Where the symbols take the elements:
^: poge->ruzo, gavu->gavu, lufo->lone, kuzu->vize, mufu->sati, rifi->sebe, rake->zamo, defe->rosu, nimo->tido, fali->vaka, liri->seza, fefo->moki, viga->leko, seza->nopa, zimu->lufo, gisu->nilo, fave->rosu, tido->rake, zamo->moki, veza->liri, maso->leko, sebe->mufu, nilo->gavu, leti->teso, pimu->laki, ripo->gisu, pafo->pero, nogi->defe, guda->gedo, sufo->godi, vaka->bema, pero->pivu, vize->sani, bema->guda, lasu->tisi, goba->poge, rafu->made, faso->nilo, gedo->pero, selo->gedo, sipi->tisi, nabi->topi, moki->kuzu, ruzo->suba, leko->teza, neru->lasu, pivu->leti, lone->rifi, reke->pivu, nopa->kife, gora->suba, rosu->zimu, made->rosu, bimi->goba, vapa->vavo, sani->neru, laki->rafu, febi->neru, teza->ripo, fadi->nimo, sati->lami, kife->sipi, suku->pafo, tisi->sani, goto->viga, lami->bimi, vavo->nogi, pubi->selo, teso->vaka, topi->pafo, bare->made, zino->bare, suba->topi, godi->gisu, meru->veza, tudi->leko
%: poge->fefo, gavu->viga, lufo->rifi, kuzu->sani, mufu->bimi, rifi->tudi, rake->fali, defe->zimu, nimo->sufo, fali->bema, liri->nopa, fefo->gedo, viga->sati, seza->kife, zimu->lone, gisu->gavu, fave->selo, tido->sebe, zamo->vaka, veza->seza, maso->pivu, sebe->leko, nilo->goto, leti->poge, pimu->tisi, ripo->nilo, pafo->pivu, nogi->laki, guda->meru, sufo->pimu, vaka->pubi, pero->leti, vize->neru, bema->gedo, lasu->zamo, goba->maso, rafu->vapa, faso->pafo, gedo->veza, selo->godi, sipi->bema, nabi->febi, moki->vize, ruzo->moki, leko->ripo, neru->fadi, pivu->neru, lone->sebe, reke->suba, nopa->sipi, gora->topi, rosu->lufo, made->vavo, bimi->nabi, vapa->sebe, sani->lasu, laki->laki, febi->gora, teza->nilo, fadi->tisi, sati->nabi, kife->tisi, suku->pero, tisi->bare, goto->mufu, lami->goba, vavo->defe, pubi->sufo, teso->ruzo, topi->suku, bare->nimo, zino->zino, suba->faso, godi->sufo, meru->vaka, tudi->teza

In the rows, 63 means zero.

The rows follow the links: the fewer symbols apart two elements are, the more alike their rows tend to be.

Here are some elements, each with a row of numbers. One shown again gets a slightly different row.
moki
[61, 66, 71, 49, 79, 85, 62, 52, 106, 73, 36, 49, 73, 85, 93, 53, 18, 50, 59, 45, 64, 61, 91, 57, 67, 98, 53, 78, 57, 80, 91, 86, 70, 56, 75, 65, 50, 79, 52, 64, 65, 71, 55, 57, 76, 62, 44, 100, 76, 56, 41, 82, 38, 89, 57, 46, 53, 97, 39, 60, 63, 74, 53, 67, 108, 28, 73]
reke
[44, 80, 63, 46, 68, 58, 93, 59, 54, 95, 68, 53, 54, 94, 58, 47, 48, 67, 49, 31, 63, 50, 66, 59, 82, 74, 55, 58, 68, 84, 109, 60, 39, 20, 54, 10, 73, 43, 94, 61, 53, 53, 39, 62, 47, 87, 63, 90, 41, 68, 60, 65, 67, 74, 52, 35, 85, 108, 54, 47, 67, 83, 53, 46, 66, 65, 54]
ripo
[77, 69, 43, 96, 54, 77, 28, 53, 71, 53, 83, 57, 98, 15, 34, 44, 82, 66, 67, 91, 49, 63, 36, 66, 47, 88, 62, 45, 68, 69, 50, 37, 70, 82, 64, 53, 39, 87, 55, 59, 45, 72, 55, 53, 95, 63, 88, 69, 62, 71, 77, 73, 83, 61, 74, 53, 36, 57, 109, 49, 64, 69, 78, 68, 58, 102, 60]
mufu
[66, 78, 36, 95, 40, 58, 61, 53, 50, 70, 95, 60, 68, 30, 11, 33, 95, 75, 55, 68, 57, 54, 32, 71, 57, 62, 70, 43, 71, 67, 73, 33, 52, 58, 43, 22, 51, 51, 69, 63, 61, 58, 67, 55, 59, 76, 82, 40, 48, 73, 81, 65, 91, 50, 68, 49, 67, 74, 90, 47, 71, 73, 71, 57, 43, 125, 60]
suku
[42, 80, 65, 43, 65, 50, 96, 61, 46, 91, 68, 56, 52, 96, 56, 53, 53, 72, 52, 35, 64, 46, 67, 58, 84, 65, 55, 55, 71, 82, 103, 58, 38, 20, 58, 13, 77, 41, 100, 60, 50, 51, 41, 66, 47, 82, 63, 90, 38, 69, 67, 57, 71, 74, 48, 38, 89, 101, 53, 46, 65, 80, 55, 46, 58, 68, 48]
vapa
[64, 66, 69, 67, 69, 51, 68, 86, 40, 34, 59, 78, 47, 56, 45, 70, 99, 66, 45, 88, 77, 59, 52, 69, 64, 37, 104, 80, 64, 50, 17, 37, 51, 69, 34, 62, 104, 42, 56, 67, 88, 61, 87, 69, 50, 72, 72, 25, 70, 65, 43, 71, 55, 33, 69, 108, 55, 32, 72, 82, 48, 48, 71, 51, 62, 71, 69]
pero
[49, 76, 72, 41, 75, 49, 88, 63, 45, 94, 58, 56, 58, 105, 71, 65, 47, 70, 58, 35, 66, 51, 73, 54, 84, 65, 45, 54, 72, 80, 99, 68, 38, 28, 62, 25, 73, 51, 103, 58, 41, 51, 35, 73, 52, 78, 63, 102, 40, 66, 64, 53, 66, 80, 44, 39, 85, 97, 52, 43, 63, 82, 56, 45, 59, 49, 43]
viga
[70, 70, 39, 96, 44, 72, 39, 50, 64, 61, 93, 58, 89, 16, 21, 34, 85, 71, 65, 81, 49, 59, 31, 69, 50, 78, 62, 42, 67, 70, 65, 32, 68, 70, 59, 42, 38, 73, 59, 61, 49, 69, 61, 49, 79, 68, 84, 57, 58, 71, 82, 68, 92, 56, 74, 45, 48, 68, 104, 49, 71, 69, 76, 66, 49, 117, 64]
fali
[67, 55, 89, 41, 87, 62, 46, 65, 66, 64, 36, 58, 79, 89, 109, 97, 29, 56, 83, 65, 65, 69, 85, 54, 64, 75, 38, 67, 60, 63, 54, 85, 69, 74, 93, 96, 57, 96, 71, 51, 36, 66, 38, 75, 86, 47, 58, 113, 65, 58, 60, 53, 51, 85, 55, 58, 51, 53, 56, 58, 56, 62, 63, 61, 68, 9, 51]
ruzo
[48, 73, 77, 40, 77, 65, 79, 62, 73, 87, 50, 52, 65, 102, 82, 56, 26, 59, 56, 36, 66, 54, 81, 54, 82, 89, 48, 65, 64, 88, 99, 73, 49, 31, 66, 34, 68, 63, 85, 59, 45, 59, 36, 62, 66, 77, 56, 112, 48, 63, 50, 68, 56, 87, 45, 37, 72, 103, 49, 51, 61, 77, 50, 53, 86, 38, 57]
gedo
[62, 54, 88, 35, 80, 47, 63, 66, 44, 75, 48, 61, 69, 103, 106, 102, 38, 62, 86, 51, 65, 64, 78, 50, 69, 54, 29, 56, 67, 62, 66, 88, 63, 61, 90, 84, 59, 80, 88, 50, 30, 53, 38, 83, 70, 48, 59, 107, 51, 60, 73, 37, 63, 81, 47, 50, 73, 55, 50, 53, 58, 66, 59, 59, 42, 20, 39]
suba
[43, 79, 60, 50, 68, 57, 94, 59, 57, 96, 66, 52, 56, 91, 54, 42, 52, 70, 47, 34, 60, 49, 65, 56, 83, 74, 56, 55, 70, 86, 108, 57, 41, 20, 56, 10, 73, 41, 93, 65, 54, 55, 39, 61, 47, 85, 64, 89, 41, 68, 61, 64, 70, 77, 50, 35, 85, 109, 53, 46, 67, 80, 51, 51, 64, 71, 55]
kuzu
[63, 61, 62, 63, 66, 91, 60, 48, 109, 73, 41, 52, 64, 70, 84, 45, 21, 49, 60, 52, 59, 67, 87, 61, 63, 101, 59, 76, 47, 71, 96, 90, 74, 63, 66, 74, 45, 79, 38, 70, 78, 74, 67, 46, 70, 66, 40, 70, 79, 52, 39, 88, 33, 85, 64, 52, 49, 97, 38, 65, 68, 68, 51, 74, 112, 33, 86]
faso
[52, 82, 53, 67, 60, 61, 74, 56, 59, 87, 82, 49, 76, 65, 37, 38, 62, 72, 51, 47, 55, 48, 51, 63, 73, 84, 55, 45, 75, 88, 100, 42, 46, 29, 55, 6, 56, 58, 90, 59, 39, 57, 37, 60, 64, 83, 77, 93, 38, 73, 74, 67, 84, 74, 55, 29, 75, 103, 80, 39, 68, 85, 62, 50, 59, 94, 52]
sati
[60, 76, 34, 87, 40, 63, 71, 51, 56, 74, 98, 58, 66, 35, 18, 28, 87, 75, 52, 57, 52, 55, 37, 69, 61, 64, 62, 43, 72, 72, 91, 40, 57, 49, 47, 20, 47, 45, 72, 63, 62, 57, 63, 54, 53, 77, 76, 45, 47, 73, 82, 63, 91, 55, 69, 41, 76, 85, 82, 49, 77, 75, 68, 60, 44, 123, 61]
pafo
[46, 80, 64, 44, 67, 54, 94, 60, 50, 94, 71, 53, 58, 93, 54, 52, 52, 70, 50, 33, 61, 48, 66, 58, 83, 68, 54, 57, 73, 84, 102, 58, 41, 21, 56, 12, 73, 41, 97, 60, 46, 51, 37, 64, 48, 84, 67, 93, 36, 71, 64, 61, 72, 72, 49, 35, 88, 104, 57, 46, 68, 81, 54, 48, 58, 71, 48]
tisi
[66, 43, 53, 67, 44, 82, 66, 43, 100, 62, 57, 65, 43, 55, 86, 52, 41, 52, 70, 50, 59, 79, 80, 66, 48, 64, 56, 73, 45, 50, 81, 97, 93, 82, 77, 101, 33, 63, 24, 74, 95, 69, 93, 52, 51, 47, 33, 28, 88, 48, 60, 64, 43, 67, 71, 64, 62, 66, 25, 80, 77, 47, 51, 87, 82, 52, 90]

Each walk starts at a row. The symbols on each line, taken left to right, move it on to the next element.
Each answer is a row, close to the row of the element it stands for.
---
[59, 66, 76, 56, 75, 47, 71, 90, 33, 36, 55, 78, 47, 67, 51, 79, 95, 64, 49, 85, 82, 57, 57, 66, 70, 33, 99, 79, 68, 50, 13, 41, 46, 64, 37, 60, 114, 43, 67, 64, 75, 57, 78, 73, 51, 72, 72, 39, 68, 66, 43, 67, 57, 38, 65, 109, 61, 28, 72, 82, 45, 48, 70, 49, 56, 59, 64]
% ^ ^ ^ ^ % -> [71, 74, 43, 96, 54, 69, 36, 59, 56, 54, 85, 60, 92, 16, 23, 44, 93, 71, 65, 93, 54, 58, 29, 64, 52, 77, 69, 42, 69, 66, 47, 27, 61, 76, 57, 42, 52, 77, 62, 60, 46, 69, 55, 52, 84, 65, 92, 61, 58, 73, 77, 72, 89, 55, 73, 58, 42, 57, 111, 50, 63, 66, 79, 60, 48, 109, 56]
% % ^ ^ ^ ^ -> [77, 66, 40, 96, 52, 79, 27, 50, 73, 57, 84, 57, 97, 11, 34, 41, 75, 66, 68, 89, 50, 63, 36, 68, 46, 88, 58, 45, 65, 66, 60, 40, 73, 83, 63, 55, 33, 89, 51, 61, 46, 75, 56, 48, 92, 59, 83, 69, 63, 66, 79, 74, 83, 63, 74, 49, 38, 63, 104, 47, 68, 68, 75, 70, 57, 103, 62]
---
[65, 52, 86, 34, 79, 52, 57, 67, 57, 66, 45, 62, 73, 96, 109, 102, 38, 62, 91, 53, 66, 69, 82, 52, 67, 57, 30, 62, 68, 61, 59, 91, 74, 74, 100, 100, 55, 83, 74, 55, 40, 60, 41, 80, 74, 39, 54, 107, 61, 60, 73, 36, 61, 82, 51, 54, 70, 51, 45, 60, 60, 62, 60, 66, 47, 20, 44]
^ ^ ^ ^ ^ % -> [45, 76, 73, 40, 75, 59, 84, 62, 59, 93, 56, 51, 65, 102, 72, 60, 32, 63, 56, 32, 63, 51, 74, 54, 82, 80, 45, 58, 68, 87, 101, 67, 44, 25, 64, 25, 68, 58, 95, 56, 40, 54, 33, 66, 61, 79, 59, 110, 42, 64, 61, 63, 62, 82, 47, 32, 81, 103, 55, 45, 64, 85, 51, 48, 72, 46, 49]
^ % % % ^ ^ % -> [67, 49, 48, 78, 48, 85, 63, 51, 97, 50, 59, 67, 44, 40, 61, 43, 58, 52, 56, 67, 63, 73, 71, 71, 51, 65, 79, 80, 45, 48, 63, 74, 85, 83, 55, 89, 52, 57, 19, 76, 106, 71, 99, 45, 51, 57, 44, 10, 88, 53, 50, 79, 42, 54, 76, 79, 54, 60, 42, 84, 71, 46, 57, 83, 93, 64, 97]
---
[60, 64, 72, 60, 70, 48, 72, 86, 41, 36, 56, 76, 45, 65, 49, 75, 94, 64, 48, 82, 80, 58, 59, 69, 67, 34, 103, 82, 64, 47, 17, 41, 48, 68, 36, 62, 108, 39, 57, 67, 89, 60, 86, 73, 46, 70, 66, 25, 73, 64, 43, 70, 53, 38, 69, 111, 59, 30, 65, 84, 45, 47, 69, 51, 63, 63, 67]
^ ^ % % % -> [66, 71, 61, 76, 67, 54, 52, 83, 38, 37, 73, 72, 71, 37, 28, 60, 108, 71, 50, 99, 69, 56, 37, 68, 63, 49, 96, 61, 71, 58, 16, 21, 53, 70, 42, 49, 94, 57, 64, 63, 64, 66, 68, 62, 69, 70, 87, 47, 64, 73, 59, 71, 78, 39, 72, 92, 52, 32, 101, 71, 50, 53, 81, 54, 48, 91, 60]
^ ^ ^ % % % -> [42, 78, 64, 43, 69, 59, 92, 57, 58, 95, 64, 51, 57, 96, 61, 47, 43, 66, 48, 34, 61, 50, 71, 56, 84, 77, 54, 54, 70, 87, 111, 62, 43, 19, 60, 17, 72, 46, 92, 64, 50, 56, 38, 61, 55, 83, 60, 96, 43, 64, 59, 66, 65, 79, 49, 33, 85, 110, 52, 48, 67, 80, 52, 50, 69, 62, 55]
---
[72, 48, 56, 76, 56, 93, 45, 53, 105, 50, 48, 65, 65, 36, 70, 46, 44, 48, 66, 77, 58, 76, 73, 67, 51, 87, 74, 80, 42, 53, 58, 76, 89, 87, 62, 98, 48, 79, 19, 75, 89, 82, 86, 40, 74, 56, 45, 37, 93, 51, 46, 87, 40, 63, 78, 78, 37, 60, 53, 79, 65, 49, 59, 83, 105, 48, 93]
% % % ^ % ^ ^ -> [62, 55, 56, 65, 56, 95, 63, 44, 112, 72, 46, 56, 59, 62, 83, 42, 23, 45, 61, 51, 58, 71, 85, 64, 57, 93, 60, 76, 44, 67, 94, 87, 81, 66, 68, 79, 42, 72, 31, 76, 85, 74, 76, 42, 64, 62, 36, 56, 82, 51, 45, 83, 35, 79, 68, 54, 52, 91, 34, 69, 72, 61, 52, 80, 107, 39, 91]
% % % ^ ^ % -> [62, 50, 83, 35, 74, 44, 60, 66, 48, 70, 50, 65, 65, 95, 106, 106, 46, 63, 91, 48, 64, 69, 79, 53, 64, 45, 30, 56, 68, 58, 59, 91, 70, 71, 97, 100, 54, 78, 81, 52, 38, 56, 41, 82, 67, 41, 56, 100, 56, 60, 79, 30, 66, 78, 52, 51, 76, 45, 46, 59, 62, 63, 61, 64, 33, 26, 42]
---
[66, 51, 44, 83, 41, 88, 63, 48, 102, 55, 66, 65, 47, 34, 57, 35, 59, 51, 56, 63, 56, 75, 68, 72, 50, 68, 78, 75, 44, 52, 73, 77, 85, 76, 53, 83, 45, 57, 17, 79, 104, 75, 98, 42, 52, 62, 44, 9, 86, 50, 52, 82, 44, 55, 77, 73, 56, 64, 46, 83, 72, 48, 55, 85, 91, 71, 99]
% % % ^ % % % -> [72, 50, 59, 73, 63, 81, 51, 62, 89, 42, 44, 70, 54, 49, 76, 61, 60, 50, 63, 81, 71, 75, 74, 67, 50, 64, 82, 82, 49, 46, 42, 77, 79, 94, 58, 104, 63, 69, 18, 74, 97, 74, 91, 55, 66, 54, 46, 24, 96, 48, 40, 81, 34, 59, 76, 94, 39, 45, 46, 84, 59, 48, 63, 78, 95, 45, 90]
% % ^ ^ % % -> [66, 73, 69, 71, 74, 46, 53, 87, 28, 39, 68, 71, 70, 47, 36, 73, 103, 72, 55, 96, 71, 55, 40, 68, 64, 44, 92, 63, 74, 56, 12, 24, 44, 69, 43, 50, 100, 58, 73, 59, 57, 62, 62, 72, 70, 70, 88, 55, 60, 72, 58, 63, 75, 38, 67, 95, 51, 27, 99, 66, 48, 56, 82, 47, 45, 80, 53]
---
[77, 56, 86, 54, 89, 72, 30, 68, 76, 50, 34, 59, 91, 69, 96, 89, 37, 55, 79, 80, 66, 67, 75, 58, 58, 85, 51, 72, 58, 64, 37, 74, 75, 87, 85, 100, 57, 105, 58, 54, 42, 72, 50, 69, 99, 46, 64, 107, 75, 60, 48, 67, 49, 79, 60, 68, 34, 47, 70, 61, 51, 62, 69, 67, 81, 16, 56]
% ^ % ^ % ^ ^ -> [78, 66, 47, 95, 56, 78, 20, 53, 78, 52, 75, 57, 102, 15, 39, 47, 72, 63, 72, 92, 49, 62, 38, 66, 45, 93, 60, 49, 64, 69, 50, 40, 75, 84, 66, 62, 35, 96, 50, 58, 46, 76, 56, 50, 99, 59, 86, 75, 66, 69, 74, 73, 80, 64, 73, 50, 29, 58, 105, 48, 66, 68, 76, 71, 64, 90, 65]
^ % ^ ^ ^ ^ % -> [76, 69, 42, 99, 52, 74, 27, 52, 68, 59, 83, 54, 98, 16, 30, 41, 77, 67, 67, 88, 51, 61, 38, 66, 49, 90, 58, 42, 65, 68, 59, 37, 68, 76, 61, 49, 38, 88, 58, 59, 42, 71, 55, 49, 93, 65, 86, 70, 59, 68, 79, 72, 88, 62, 68, 51, 38, 67, 107, 43, 65, 70, 77, 67, 58, 103, 61]
---
[73, 63, 88, 49, 91, 63, 33, 78, 65, 43, 38, 60, 92, 71, 92, 96, 49, 56, 78, 84, 70, 64, 72, 55, 60, 75, 56, 72, 64, 65, 24, 65, 67, 81, 85, 96, 70, 103, 64, 51, 37, 69, 45, 73, 98, 47, 69, 113, 71, 63, 51, 62, 57, 73, 59, 76, 38, 39, 77, 62, 47, 60, 70, 60, 71, 22, 49]
% ^ ^ % % % -> [53, 75, 37, 75, 41, 60, 85, 53, 54, 83, 95, 58, 55, 52, 23, 29, 81, 75, 49, 47, 54, 54, 43, 67, 67, 59, 64, 46, 71, 74, 97, 44, 54, 36, 47, 12, 57, 36, 78, 68, 64, 56, 60, 55, 43, 80, 73, 50, 42, 73, 82, 60, 88, 56, 62, 37, 85, 91, 74, 52, 76, 75, 60, 59, 44, 116, 59]
^ % % ^ ^ ^ -> [66, 56, 90, 37, 86, 60, 49, 68, 68, 64, 35, 61, 79, 92, 109, 95, 30, 58, 82, 59, 65, 66, 83, 52, 67, 74, 38, 66, 63, 66, 55, 85, 68, 70, 91, 91, 58, 94, 73, 51, 34, 61, 40, 76, 83, 46, 57, 118, 62, 58, 59, 51, 54, 86, 51, 57, 56, 61, 54, 56, 55, 66, 61, 65, 67, 11, 49]
---
[44, 75, 48, 59, 47, 72, 94, 46, 76, 94, 73, 52, 44, 73, 47, 23, 50, 64, 44, 34, 56, 57, 66, 62, 77, 79, 62, 54, 63, 79, 121, 64, 53, 29, 52, 17, 61, 36, 70, 75, 75, 60, 58, 48, 40, 84, 53, 60, 52, 63, 62, 73, 64, 72, 58, 34, 84, 115, 43, 56, 76, 74, 50, 63, 75, 85, 69]
% % % % ^ ^ -> [48, 77, 75, 38, 80, 53, 84, 62, 52, 93, 54, 55, 63, 105, 76, 67, 37, 67, 58, 39, 65, 50, 74, 53, 86, 75, 50, 55, 70, 82, 99, 70, 40, 29, 64, 26, 74, 57, 100, 57, 41, 54, 33, 69, 58, 77, 58, 110, 42, 65, 58, 60, 60, 86, 47, 37, 78, 98, 52, 45, 60, 83, 54, 47, 70, 45, 46]
^ % % ^ % ^ -> [57, 56, 53, 63, 56, 91, 74, 42, 108, 77, 49, 53, 54, 64, 76, 33, 22, 48, 54, 45, 57, 68, 83, 62, 65, 93, 60, 75, 45, 71, 107, 83, 74, 52, 63, 64, 45, 63, 40, 75, 83, 70, 67, 40, 59, 69, 36, 57, 77, 49, 45, 87, 38, 81, 66, 46, 59, 103, 34, 68, 72, 64, 45, 79, 108, 47, 89]
---
[47, 80, 40, 72, 46, 58, 90, 49, 55, 89, 88, 56, 49, 63, 32, 31, 76, 71, 50, 41, 58, 54, 51, 66, 73, 62, 59, 45, 73, 79, 109, 49, 47, 34, 48, 7, 58, 33, 80, 69, 66, 53, 59, 57, 39, 84, 67, 53, 43, 68, 74, 65, 79, 61, 60, 36, 89, 103, 59, 48, 75, 78, 59, 54, 52, 107, 61]
% % ^ ^ % % % ^ -> [54, 73, 83, 34, 89, 58, 70, 66, 62, 81, 43, 52, 73, 108, 95, 78, 31, 60, 66, 44, 68, 55, 83, 52, 79, 81, 43, 63, 68, 81, 82, 75, 50, 44, 77, 51, 67, 75, 89, 53, 37, 60, 30, 73, 72, 67, 58, 125, 51, 61, 51, 59, 54, 89, 46, 44, 66, 86, 51, 50, 57, 77, 55, 51, 76, 25, 46]
% % ^ ^ % ^ -> [65, 52, 58, 63, 58, 94, 61, 44, 110, 68, 46, 57, 59, 62, 87, 44, 23, 47, 64, 52, 56, 73, 85, 64, 58, 92, 58, 77, 45, 64, 92, 93, 82, 67, 70, 85, 37, 73, 31, 72, 82, 73, 73, 45, 65, 57, 36, 58, 83, 49, 48, 83, 34, 82, 68, 55, 53, 86, 30, 72, 69, 60, 49, 81, 106, 37, 89]
